Below are the code and all the weights of a small trained network. Each question names an input and a target symbol and asks about switching units off, where a switched-off unit gives its printed mean instead of its output.

import numpy as np


def w(rows, s, z=0):
    codes = np.array(rows[::2]) - 128.0
    scale = np.full(codes.shape[1], s)
    scale[-1] = z or s
    return codes * scale


def f(y):
    return y / 2 * (1 + np.tanh(0.7978845608 * (y + 0.044715 * y**3)))


def softmax(a):
    e = np.exp(a - a.max(-1, keepdims=True))
    return e / e.sum(-1, keepdims=True)


def log_softmax(a):
    a = a - a.max(-1, keepdims=True)
    return a - np.log(np.exp(a).sum(-1, keepdims=True))


def net(x, mask):
    ids = ['αβγδζηθλμξπτφ'.index(c) for c in x.split()]
    T = len(ids)
    res = E[ids] + P[:T]
    r = res
    for j in range(3):
        rows = slice(4 * j, 4 * j + 4)
        q, k, v = (r @ M[0][rows].T for M in (Q, K, V))
        z = softmax(np.where(np.tri(T) > 0, q @ k.T / 4**0.5, -1e9)) @ v
        o = O[0][rows]
        res = res + np.where(mask[j], z, o[:, -1]) @ o[:, :-1]
    y = f(res @ A[0][:, :-1].T + A[0][:, -1])
    res = res + np.where(mask[3:11], y, B[0][:, -1]) @ B[0][:, :-1]
    return log_softmax(res[-1] @ U[:, :-1].T + U[:, -1])


Q, K, V, O, A, B = {}, {}, {}, {}, {}, {}
E = w([
[67,201,66,102,189,155,146,86],'α',
[109,191,116,64,217,181,113,64],'β',
[7,229,147,68,87,111,66,192],'γ',
[86,206,136,93,168,149,132,60],'δ',
[176,108,73,166,122,141,110,39],'ζ',
[91,175,105,174,255,175,181,88],'η',
[140,55,59,90,192,174,125,158],'θ',
[29,185,89,111,203,175,180,143],'λ',
[80,106,61,189,80,140,160,123],'μ',
[78,123,176,165,95,105,189,92],'ξ',
[28,133,87,47,126,171,98,43],'π',
[146,110,161,158,109,197,72,137],'τ',
[134,92,198,72,157,126,158,192],'φ',
],0.0098)
P = w([
[11,254,112,106,224,157,76,104],'0',
[20,201,121,126,205,151,88,104],'1',
[20,155,132,126,185,168,110,81],'2',
[31,127,135,131,152,175,122,82],'3',
[51,107,142,139,122,197,149,84],'4',
[69,75,146,144,103,203,158,90],'5',
[83,47,160,142,60,224,181,85],'6',
[92,20,154,153,43,221,205,91],'7',
[91,12,160,155,15,224,207,110],'8',
],0.005)
Q[0] = w([
[170,138,122,128,136,86,131,151],'h1',
[171,136,125,122,139,90,125,154],'h1',
[40,130,125,118,123,182,124,84],'h1',
[108,89,155,154,97,165,126,122],'h1',
[162,102,141,134,124,132,93,184],'h2',
[159,109,134,136,125,109,114,175],'h2',
[180,195,144,126,159,96,65,211],'h2',
[129,159,126,119,139,143,107,139],'h2',
[251,119,73,145,128,57,85,154],'h3',
[37,136,112,90,165,189,152,100],'h3',
[214,133,121,169,111,82,94,138],'h3',
[91,149,115,157,135,165,158,62],'h3',
],0.015)
K[0] = w([
[81,200,106,109,187,91,123,126],'h1',
[78,185,121,109,177,98,128,139],'h1',
[184,8,153,158,52,169,154,110],'h1',
[171,114,147,126,101,161,97,132],'h1',
[155,148,105,92,202,181,97,93],'h2',
[141,160,108,95,202,145,110,61],'h2',
[197,106,115,140,197,168,128,38],'h2',
[166,101,125,152,139,151,126,132],'h2',
[75,227,73,108,175,132,80,106],'h3',
[206,2,123,160,94,141,175,135],'h3',
[63,230,112,118,152,130,79,102],'h3',
[143,72,121,172,48,119,157,113],'h3',
],0.012)
V[0] = w([
[149,94,134,166,111,149,97,117],'h1',
[102,160,77,105,145,103,187,106],'h1',
[147,95,93,84,138,98,177,1],'h1',
[70,176,75,55,99,95,140,166],'h1',
[120,166,83,73,108,125,67,142],'h2',
[128,169,93,127,149,153,104,125],'h2',
[134,115,88,187,160,163,145,113],'h2',
[125,71,122,174,68,107,137,137],'h2',
[95,119,252,86,103,90,156,194],'h3',
[87,148,115,187,12,114,93,42],'h3',
[156,35,87,48,141,159,67,181],'h3',
[74,80,58,187,132,124,185,189],'h3',
],0.0089)
O[0] = w([
[118,147,123,156,153,138,93,98,184],'h1',
[140,100,97,102,109,79,162,161,68],'h1',
[189,84,66,50,132,74,142,58,77],'h1',
[86,87,112,95,19,111,167,187,48],'h1',
[79,145,122,96,56,174,142,117,177],'h2',
[120,161,119,139,112,151,134,130,216],'h2',
[156,150,88,204,147,120,111,153,151],'h2',
[92,73,117,143,134,95,109,141,3],'h2',
[65,79,254,59,178,158,155,148,112],'h3',
[47,127,127,152,87,60,96,59,242],'h3',
[159,112,70,89,101,240,65,143,57],'h3',
[58,99,45,169,203,117,130,204,162],'h3',
],0.0089,0.003)
A[0] = w([
[134,132,148,110,148,151,126,144,104],'n1',
[254,194,80,135,126,81,173,79,199],'n2',
[106,43,99,159,202,47,127,128,135],'n3',
[122,164,32,160,170,45,71,103,97],'n4',
[141,162,143,140,166,145,123,198,153],'n5',
[110,136,218,25,174,194,118,171,5],'n6',
[97,167,171,137,142,99,140,84,167],'n7',
[83,78,199,127,169,33,188,97,156],'n8',
],0.0069,0.0019)
B[0] = w([
[135,90,137,122,127,157,153,102,137],'n1',
[255,150,180,66,156,87,135,143,156],'n2',
[171,108,127,83,81,78,129,219,202],'n3',
[173,8,129,234,88,98,114,134,196],'n4',
[108,113,106,130,147,145,148,106,153],'n5',
[183,4,182,198,90,138,184,99,200],'n6',
[116,132,189,129,155,121,46,132,249],'n7',
[134,106,95,38,186,104,60,172,254],'n8',
],0.0057,0.0049)
U = w([
[167,165,112,123,89,94,182,165,133],'α',
[224,184,160,49,130,128,116,157,60],'β',
[115,142,177,124,21,124,141,195,6],'γ',
[168,174,178,95,89,96,158,125,73],'δ',
[237,81,133,163,89,63,80,52,79],'ζ',
[188,181,141,177,176,86,210,153,113],'η',
[181,103,18,67,185,207,69,208,130],'θ',
[83,191,90,132,144,136,254,193,119],'λ',
[76,47,64,235,82,86,144,169,19],'μ',
[87,90,143,50,214,51,73,168,213],'ξ',
[69,92,66,25,33,122,127,50,84],'π',
[57,214,176,228,155,204,62,38,223],'τ',
[158,25,182,128,136,163,213,127,117],'φ',
],0.0043,0.0023)

Each question gives the input, a string of symbols that net reads in full, and the target symbol t.
The units are the heads (4 rows each of Q, K, V and O) and the neurons (one row each of A and B). Each row of codes is followed by its name. A weight is (code - 128) times the scale printed after its matrix; where a second scale follows, it is the last column's (O, A, B and U).
mask holds one flag per unit, heads first, then neurons. A switched-off unit (its flag False) gives its mean, the last column of its rows in O or B, instead of its output. The means were averaged over made-up inputs and are rounded, as every weight is.
A unit's drop is (log p(t) with every unit on - log p(t) with that unit switched off) / (log p(t) with every unit on - log p(t) with every unit switched off).
The circuit of an input: a set's keep is (log p(t) with only the set's units on - log p(t) with every unit switched off) / (log p(t) with every unit on - log p(t) with every unit switched off). Starting from all 11 units, units are removed one at a time, each time the one whose removal leaves the highest keep (on an exact tie, the one counted first), for as long as the keep stays at least 0.8.
circuit, biggest first: the units of the circuit, biggest drop first
unit that matters most: the unit with the biggest drop
top k neurons: the k neurons with the biggest drops, biggest first
heads that matter: for each layer, one digit per head in row order, 1 if its drop is at least 0.15 and else 0, layers parted by /
drop of u: that unit's drop, to one decimal
input ξ ξ δ, target ξ: unit that matters most	h3
input α δ τ ζ τ τ γ, target τ: circuit, biggest first	h1; n3
input μ θ ξ τ β τ α, target τ: heads that matter	100
input γ μ ξ φ τ λ η ξ β, target ξ: circuit, biggest first	h3; n8; h2
input μ λ δ α, target μ: heads that matter	001
input α η π α π, target π: circuit, biggest first	h1; h3
input δ λ τ τ α θ η, target θ: heads that matter	001
input ξ δ π τ φ α, target φ: circuit, biggest first	h3; n6
input ξ ζ τ τ λ ξ τ β μ, target μ: heads that matter	011
input φ π π ξ π β ξ α θ, target θ: heads that matter	001
input τ β π δ β ζ α, target ζ: circuit, biggest first	h3; h1; n4
input μ λ λ, target μ: circuit, biggest first	h3; n4
input ξ τ π τ θ β ζ ζ, target ζ: top 2 neurons	n4; n2
input τ μ β τ δ η γ τ β, target τ: unit that matters most	h1
input β ξ δ γ, target ξ: circuit, biggest first	h3; n8
input τ τ ξ τ τ τ ξ λ, target ξ: circuit, biggest first	h3; h2; n8
input λ τ τ α μ μ τ α ξ, target ξ: heads that matter	011
input τ η ξ μ π, target μ: circuit, biggest first	h3; n4; h2
input α η β λ γ β λ π, target π: heads that matter	110
input τ δ ξ θ λ λ λ, target θ: unit that matters most	h3
input ξ α μ γ, target μ: drop of n1	0.0
input π τ γ δ φ β ξ η, target ξ: drop of n8	0.4
input β π φ γ, target φ: drop of n6	0.5
